Here is a tiny trained network, its code and every weight. The questions are about switching its units off for an input and a target symbol, where a switched-off unit gives its printed mean instead of its output.

import numpy as np


def w(rows, s, z=0):
    codes = np.array(rows[::2]) - 128.0
    scale = np.full(codes.shape[1], s)
    scale[-1] = z or s
    return codes * scale


def norm(h):
    return h / np.sqrt((h * h).mean(-1, keepdims=True) + 1e-5)


def f(y):
    return np.maximum(y, 0)


def softmax(a):
    e = np.exp(a - a.max(-1, keepdims=True))
    return e / e.sum(-1, keepdims=True)


def log_softmax(a):
    a = a - a.max(-1, keepdims=True)
    return a - np.log(np.exp(a).sum(-1, keepdims=True))


def net(x, mask):
    ids = ['ΓΞΦΩδεηλμπσψ'.index(c) for c in x.split()]
    T = len(ids)
    res = E[ids] + P[:T]
    u = 0
    for l in range(2):
        r = norm(res)
        for j in range(2):
            rows = slice(2 * j, 2 * j + 2)
            q, k, v = (r @ M[l][rows].T for M in (Q, K, V))
            z = softmax(np.where(np.tri(T) > 0, q @ k.T / 2**0.5, -1e9)) @ v
            o = O[l][rows]
            res = res + np.where(mask[u + j], z, o[:, -1]) @ o[:, :-1]
        u += 2
        y = f(norm(res) @ A[l][:, :-1].T + A[l][:, -1])
        res = res + np.where(mask[u : u + 16], y, B[l][:, -1]) @ B[l][:, :-1]
        u += 16
    return log_softmax(norm(res)[-1] @ U[:, :-1].T + U[:, -1])


Q, K, V, O, A, B = {}, {}, {}, {}, {}, {}
E = w([
[112,125,113,100],'Γ',
[86,250,132,134],'Ξ',
[110,129,109,211],'Φ',
[152,59,134,96],'Ω',
[152,98,125,59],'δ',
[148,67,114,146],'ε',
[98,144,161,201],'η',
[146,89,93,160],'λ',
[171,61,126,117],'μ',
[143,117,65,119],'π',
[124,105,157,111],'σ',
[155,65,82,63],'ψ',
],0.025)
P = w([
[105,169,103,68],'0',
[1,75,118,86],'1',
[26,91,102,144],'2',
[31,96,122,136],'3',
[174,202,126,131],'4',
[225,162,48,229],'5',
[215,118,200,60],'6',
[150,93,60,125],'7',
],0.0084)
Q[0] = w([
[99,133,119,109],'0.h1',
[148,24,129,122],'0.h1',
[103,208,2,45],'0.h2',
[50,186,73,163],'0.h2',
],0.0092)
K[0] = w([
[108,133,136,146],'0.h1',
[146,223,159,132],'0.h1',
[91,254,80,102],'0.h2',
[226,204,133,120],'0.h2',
],0.0095)
V[0] = w([
[247,165,119,153],'0.h1',
[46,181,86,110],'0.h1',
[165,43,113,177],'0.h2',
[125,149,191,129],'0.h2',
],0.013)
O[0] = w([
[149,178,62,103,5],'0.h1',
[200,71,208,146,187],'0.h1',
[112,143,109,254,201],'0.h2',
[97,181,82,102,3],'0.h2',
],0.0095,0.0044)
A[0] = w([
[197,228,147,190,1],'0.n1',
[130,135,140,146,98],'0.n2',
[155,102,107,96,77],'0.n3',
[179,250,165,134,93],'0.n4',
[152,118,107,177,174],'0.n5',
[142,202,127,96,121],'0.n6',
[45,153,157,144,59],'0.n7',
[146,192,149,127,108],'0.n8',
[81,61,86,130,127],'0.n9',
[173,129,58,85,143],'0.n10',
[150,252,122,69,85],'0.n11',
[231,158,174,134,177],'0.n12',
[151,167,101,128,94],'0.n13',
[73,120,87,77,80],'0.n14',
[168,112,183,143,130],'0.n15',
[91,100,93,99,90],'0.n16',
],0.014,0.0023)
B[0] = w([
[145,56,62,58,155],'0.n1',
[119,125,105,99,143],'0.n2',
[174,86,133,127,200],'0.n3',
[5,137,112,70,149],'0.n4',
[143,151,48,71,227],'0.n5',
[92,171,176,84,148],'0.n6',
[172,58,122,65,159],'0.n7',
[94,108,166,87,140],'0.n8',
[169,191,216,213,254],'0.n9',
[177,172,86,60,218],'0.n10',
[51,244,221,45,162],'0.n11',
[102,61,44,78,197],'0.n12',
[128,119,137,193,137],'0.n13',
[161,126,144,195,165],'0.n14',
[119,126,27,146,209],'0.n15',
[164,142,137,163,175],'0.n16',
],0.014,0.0064)
Q[1] = w([
[152,168,33,70],'1.h1',
[254,107,129,117],'1.h1',
[136,183,105,74],'1.h2',
[157,131,172,147],'1.h2',
],0.019)
K[1] = w([
[120,34,164,206],'1.h1',
[196,7,51,108],'1.h1',
[155,62,130,175],'1.h2',
[151,118,82,112],'1.h2',
],0.018)
V[1] = w([
[89,68,162,60],'1.h1',
[51,242,126,90],'1.h1',
[114,130,22,113],'1.h2',
[255,142,155,97],'1.h2',
],0.025)
O[1] = w([
[133,85,183,80,121],'1.h1',
[4,75,148,162,2],'1.h1',
[116,94,61,111,111],'1.h2',
[37,187,141,53,204],'1.h2',
],0.023,0.024)
A[1] = w([
[65,57,181,92,181],'1.n1',
[174,97,104,178,143],'1.n2',
[69,72,101,26,60],'1.n3',
[129,190,154,88,154],'1.n4',
[153,160,132,107,87],'1.n5',
[163,183,144,91,121],'1.n6',
[111,73,192,73,114],'1.n7',
[131,68,40,156,105],'1.n8',
[175,174,239,250,131],'1.n9',
[133,30,119,186,165],'1.n10',
[56,107,100,218,130],'1.n11',
[51,163,181,153,87],'1.n12',
[166,186,141,86,74],'1.n13',
[27,102,179,103,4],'1.n14',
[123,173,164,106,206],'1.n15',
[132,120,192,132,159],'1.n16',
],0.014,0.0028)
B[1] = w([
[107,173,147,197,155],'1.n1',
[152,106,106,164,159],'1.n2',
[56,58,97,144,155],'1.n3',
[164,112,143,123,224],'1.n4',
[156,140,113,115,194],'1.n5',
[169,136,108,113,244],'1.n6',
[71,84,153,179,154],'1.n7',
[130,101,194,125,146],'1.n8',
[87,93,171,254,147],'1.n9',
[96,123,98,192,134],'1.n10',
[41,135,113,182,139],'1.n11',
[121,65,97,106,153],'1.n12',
[184,152,103,113,245],'1.n13',
[13,86,174,134,153],'1.n14',
[138,95,155,130,197],'1.n15',
[82,114,101,142,143],'1.n16',
],0.028,0.011)
U = w([
[169,63,185,62,86],'Γ',
[125,113,144,131,127],'Ξ',
[158,67,85,143,91],'Φ',
[154,195,197,197,113],'Ω',
[86,123,180,92,253],'δ',
[138,139,115,200,106],'ε',
[171,35,153,153,143],'η',
[136,141,80,161,71],'λ',
[90,189,86,153,177],'μ',
[113,100,59,47,118],'π',
[163,125,248,127,121],'σ',
[109,243,169,58,119],'ψ',
],0.014,0.0067)

Each question gives the input, a string of symbols that net reads in full, and the target symbol t.
The units are the heads (2 rows each of Q, K, V and O) and the neurons (one row each of A and B). Each row of codes is followed by its name. A weight is (code - 128) times the scale printed after its matrix; where a second scale follows, it is the last column's (O, A, B and U).
mask holds one flag per unit, layer by layer, with each layer's heads first. A switched-off unit (its flag False) gives its mean, the last column of its rows in O or B, instead of its output. The means were averaged over made-up inputs and are rounded, as every weight is.
A unit's drop is (log p(t) with every unit on - log p(t) with that unit switched off) / (log p(t) with every unit on - log p(t) with every unit switched off).
The circuit of an input: a set's keep is (log p(t) with only the set's units on - log p(t) with every unit switched off) / (log p(t) with every unit on - log p(t) with every unit switched off). Starting from the 12 units with the biggest drops (on a tie, the unit counted first), units are removed one at a time, each time the one whose removal leaves the highest keep (on an exact tie, the one counted first), for as long as the keep stays at least 0.8.
circuit, biggest first: the units of the circuit, biggest drop first
most important unit: the unit with the biggest drop
k most important neurons: the k neurons with the biggest drops, biggest first
top k neurons in layer l: the k neurons of layer l with the biggest drops, biggest first
which heads matter: for each layer, one digit per head in row order, 1 if its drop is at least 0.15 and else 0, layers parted by /
input Ω Φ π δ, target Ω: which heads matter	11 / 11
input η ψ ε, target η: most important neuron	[0.n4]
input π ψ π, target π: top 2 neurons in layer 0	[0.n9; 0.n10]
input δ σ μ ε, target δ: which heads matter	01 / 10
input ψ π Ω ψ, target ψ: circuit, biggest first	[1.h2; 0.n9]
input π η π, target π: 3 most important neurons	[0.n10; 0.n9; 1.n3]
input ψ ψ Ω, target ψ: which heads matter	00 / 01
input η ψ ψ, target η: 2 most important neurons	[0.n9; 0.n4]
input ψ Φ λ, target ψ: which heads matter	10 / 01
input μ η σ Φ, target μ: which heads matter	11 / 10
input π π λ, target π: 2 most important neurons	[0.n10; 0.n9]
input π ψ σ λ, target π: 2 most important neurons	[0.n10; 1.n3]
input Ω δ μ, target Ω: 2 most important neurons	[0.n9; 1.n9]
input μ Φ η, target μ: circuit, biggest first	[1.h1]
input μ ε ψ, target μ: top 2 neurons in layer 0	[0.n9; 0.n10]
input Γ ψ ψ, target Γ: which heads matter	11 / 10
input ψ Γ ψ, target ψ: top 3 neurons in layer 0	[0.n10; 0.n9; 0.n12]
input η ε ε σ, target η: 2 most important neurons	[0.n4; 0.n7]
input π π ψ, target π: 2 most important neurons	[0.n9; 0.n10]
input π η η η, target π: most important unit	1.h2
input Ω Ω Γ λ, target Ω: 4 most important neurons	[0.n9; 1.n9; 0.n10; 0.n12]
input ψ μ σ μ, target ψ: which heads matter	10 / 01
input Ω η ε, target Ω: top 2 neurons in layer 0	[0.n9; 0.n7]
input μ σ λ, target μ: which heads matter	11 / 10
input η μ μ, target η: which heads matter	11 / 11
